Below is a small trained network, with its code and all its weights. Each question gives an input and a target symbol and asks what happens when units are switched off, that is, made to give their printed mean instead of their output.

import numpy as np


def w(rows, s, z=0):
    codes = np.array(rows[::2]) - 128.0
    scale = np.full(codes.shape[1], s)
    scale[-1] = z or s
    return codes * scale


def f(y):
    return np.maximum(y, 0)


def softmax(a):
    e = np.exp(a - a.max(-1, keepdims=True))
    return e / e.sum(-1, keepdims=True)


def log_softmax(a):
    a = a - a.max(-1, keepdims=True)
    return a - np.log(np.exp(a).sum(-1, keepdims=True))


def net(x, mask):
    ids = ['αδεζηθλξπστω'.index(c) for c in x.split()]
    T = len(ids)
    res = E[ids] + P[:T]
    u = 0
    for l in range(2):
        q, k, v = (res @ M[l].T for M in (Q, K, V))
        z = softmax(np.where(np.tri(T) > 0, q @ k.T / 4**0.5, -1e9)) @ v
        res = res + np.where(mask[u], z, O[l][:, -1]) @ O[l][:, :-1]
        u += 1
        y = f(res @ A[l][:, :-1].T + A[l][:, -1])
        res = res + np.where(mask[u : u + 12], y, B[l][:, -1]) @ B[l][:, :-1]
        u += 12
    return log_softmax(res[-1] @ U[:, :-1].T + U[:, -1])


Q, K, V, O, A, B = {}, {}, {}, {}, {}, {}
E = w([
[167,99,97],'α',
[71,127,147],'δ',
[98,96,190],'ε',
[34,108,157],'ζ',
[154,178,164],'η',
[158,145,122],'θ',
[10,147,177],'λ',
[176,63,116],'ξ',
[146,196,140],'π',
[149,195,87],'σ',
[159,152,88],'τ',
[180,59,60],'ω',
],0.011)
P = w([
[168,134,125],'0',
[48,119,96],'1',
[67,104,195],'2',
[85,151,49],'3',
[181,141,182],'4',
[84,133,26],'5',
[179,117,206],'6',
[94,119,4],'7',
[169,114,206],'8',
[105,119,15],'9',
],0.016)
Q[0] = w([
[123,125,129],'L0H0',
[125,124,129],'L0H0',
[7,139,3],'L0H0',
[98,92,138],'L0H0',
],0.0042)
K[0] = w([
[121,132,131],'L0H0',
[126,131,129],'L0H0',
[113,126,3],'L0H0',
[101,177,140],'L0H0',
],0.0047)
V[0] = w([
[127,130,127],'L0H0',
[181,179,254],'L0H0',
[193,78,240],'L0H0',
[47,122,94],'L0H0',
],0.0097)
O[0] = w([
[127,127,129,129],'L0H0',
[84,99,35,3],'L0H0',
[98,163,2,22],'L0H0',
[211,100,192,197],'L0H0',
],0.008,0.0033)
A[0] = w([
[98,105,209,2],'L0N0',
[98,201,169,54],'L0N1',
[166,83,169,98],'L0N2',
[214,143,124,134],'L0N3',
[54,14,121,85],'L0N4',
[171,65,93,148],'L0N5',
[185,163,91,98],'L0N6',
[41,162,2,25],'L0N7',
[155,225,159,218],'L0N8',
[71,102,158,29],'L0N9',
[6,101,179,218],'L0N10',
[203,205,116,139],'L0N11',
],0.0094,0.0053)
B[0] = w([
[123,159,73,155],'L0N0',
[146,108,147,139],'L0N1',
[87,141,132,179],'L0N2',
[109,177,148,203],'L0N3',
[135,167,151,161],'L0N4',
[164,195,145,184],'L0N5',
[118,98,110,154],'L0N6',
[127,146,2,141],'L0N7',
[75,83,131,245],'L0N8',
[130,173,105,139],'L0N9',
[174,80,136,254],'L0N10',
[85,142,121,197],'L0N11',
],0.012,0.005)
Q[1] = w([
[142,37,184],'L1H0',
[107,4,137],'L1H0',
[166,54,140],'L1H0',
[90,217,149],'L1H0',
],0.013)
K[1] = w([
[185,85,8],'L1H0',
[80,102,37],'L1H0',
[120,136,61],'L1H0',
[173,138,192],'L1H0',
],0.012)
V[1] = w([
[8,151,73],'L1H0',
[5,116,151],'L1H0',
[123,167,109],'L1H0',
[203,112,81],'L1H0',
],0.013)
O[1] = w([
[151,173,159,253],'L1H0',
[254,139,123,129],'L1H0',
[116,154,138,159],'L1H0',
[77,138,141,182],'L1H0',
],0.02,0.0037)
A[1] = w([
[144,154,95,97],'L1N0',
[142,129,3,128],'L1N1',
[72,100,112,66],'L1N2',
[85,180,144,4],'L1N3',
[118,129,215,119],'L1N4',
[151,64,157,78],'L1N5',
[131,162,90,106],'L1N6',
[131,60,166,82],'L1N7',
[147,75,154,150],'L1N8',
[165,175,148,95],'L1N9',
[172,161,140,45],'L1N10',
[115,170,160,54],'L1N11',
],0.014,0.017)
B[1] = w([
[147,100,144,134],'L1N0',
[148,185,23,158],'L1N1',
[215,96,159,155],'L1N2',
[132,5,109,167],'L1N3',
[121,174,53,255],'L1N4',
[172,73,40,142],'L1N5',
[149,137,157,139],'L1N6',
[199,114,91,144],'L1N7',
[67,133,179,206],'L1N8',
[126,100,167,196],'L1N9',
[98,41,113,162],'L1N10',
[218,82,49,179],'L1N11',
],0.011,0.0093)
U = w([
[69,172,163,198],'α',
[134,91,137,157],'δ',
[107,146,1,84],'ε',
[135,29,112,129],'ζ',
[179,98,17,3],'η',
[137,192,122,151],'θ',
[163,29,98,83],'λ',
[92,46,51,59],'ξ',
[194,143,116,131],'π',
[156,83,230,120],'σ',
[117,172,251,207],'τ',
[34,57,241,191],'ω',
],0.0097,0.0059)

Each question gives the input, a string of symbols that net reads in full, and the target symbol t.
The units are the heads (4 rows each of Q, K, V and O) and the neurons (one row each of A and B). Each row of codes is followed by its name. A weight is (code - 128) times the scale printed after its matrix; where a second scale follows, it is the last column's (O, A, B and U).
mask holds one flag per unit, layer by layer, with each layer's heads first. A switched-off unit (its flag False) gives its mean, the last column of its rows in O or B, instead of its output. The means were averaged over made-up inputs and are rounded, as every weight is.
A unit's drop is (log p(t) with every unit on - log p(t) with that unit switched off) / (log p(t) with every unit on - log p(t) with every unit switched off).
The circuit of an input: a set's keep is (log p(t) with only the set's units on - log p(t) with every unit switched off) / (log p(t) with every unit on - log p(t) with every unit switched off). Starting from the 12 units with the biggest drops (on a tie, the unit counted first), units are removed one at a time, each time the one whose removal leaves the highest keep (on an exact tie, the one counted first), for as long as the keep stays at least 0.8.
units of the circuit, in order: the units of the circuit, biggest drop first
most important unit: the unit with the biggest drop
top k neurons: the k neurons with the biggest drops, biggest first
top k neurons in layer l: the k neurons of layer l with the biggest drops, biggest first
input η λ ξ ω θ θ ε δ, target η: units of the circuit, in order	L1H0
input λ θ ζ, target λ: top 2 neurons	L0N10, L1N5
input α ω ε ω ξ, target ε: units of the circuit, in order	L0H0, L1H0, L0N10, L1N1
input ξ ξ ω, target ξ: top 2 neurons in layer 0	L0N7, L0N8
input θ ζ α δ ζ, target θ: top 4 neurons	L1N4, L0N10, L0N7, L0N11
input ω λ π δ ε ω ω ξ, target ω: units of the circuit, in order	L0H0, L1H0
input α λ ω ω ω ζ θ ζ, target α: top 2 neurons in layer 0	L0N10, L0N11
input ω ε α π ω ξ ω τ ξ, target ω: units of the circuit, in order	L1H0, L0H0
input π ω θ ε θ δ ω ω π τ, target ω: units of the circuit, in order	L0H0, L1H0, L1N4, L1N11
input λ ω λ τ ω λ σ δ, target λ: units of the circuit, in order	L0H0, L1H0, L0N3
input π π π θ λ, target π: units of the circuit, in order	L1H0, L1N4, L0N10
input ξ ω θ ε α ξ δ, target ξ: top 3 neurons	L1N4, L0N7, L1N3
input ε α ω, target ε: top 3 neurons	L1N4, L0N7, L0N8
input η ω ε α ε τ τ π η ε, target η: top neuron	L1N11
input ζ τ ξ τ τ ω η σ, target ω: units of the circuit, in order	L0H0, L1H0, L1N4
input λ ω α, target λ: units of the circuit, in order	L1H0, L1N5, L0N10
input η ζ τ α ε λ, target η: top 2 neurons	L1N4, L1N11
input π λ θ, target π: top 2 neurons in layer 0	L0N7, L0N10
input θ τ ω, target θ: top 3 neurons	L1N4, L0N7, L0N10
input τ σ λ ξ λ τ δ δ, target τ: units of the circuit, in order	L0H0, L1H0, L0N10, L0N11
input α τ ε ξ τ, target ε: top 3 neurons	L0N10, L1N1, L0N11
input π η ε λ λ ω ξ ε σ ε, target π: top 4 neurons	L0N7, L1N4, L1N11, L0N10
input π ω ξ α σ ζ ω ω θ, target ω: most important unit	L0N10
input θ ε θ, target θ: top 3 neurons	L1N4, L0N10, L0N7
input ξ ω π ξ ε α ω, target ε: top 2 neurons in layer 0	L0N5, L0N10
input τ λ λ, target τ: top 2 neurons	L0N10, L0N0
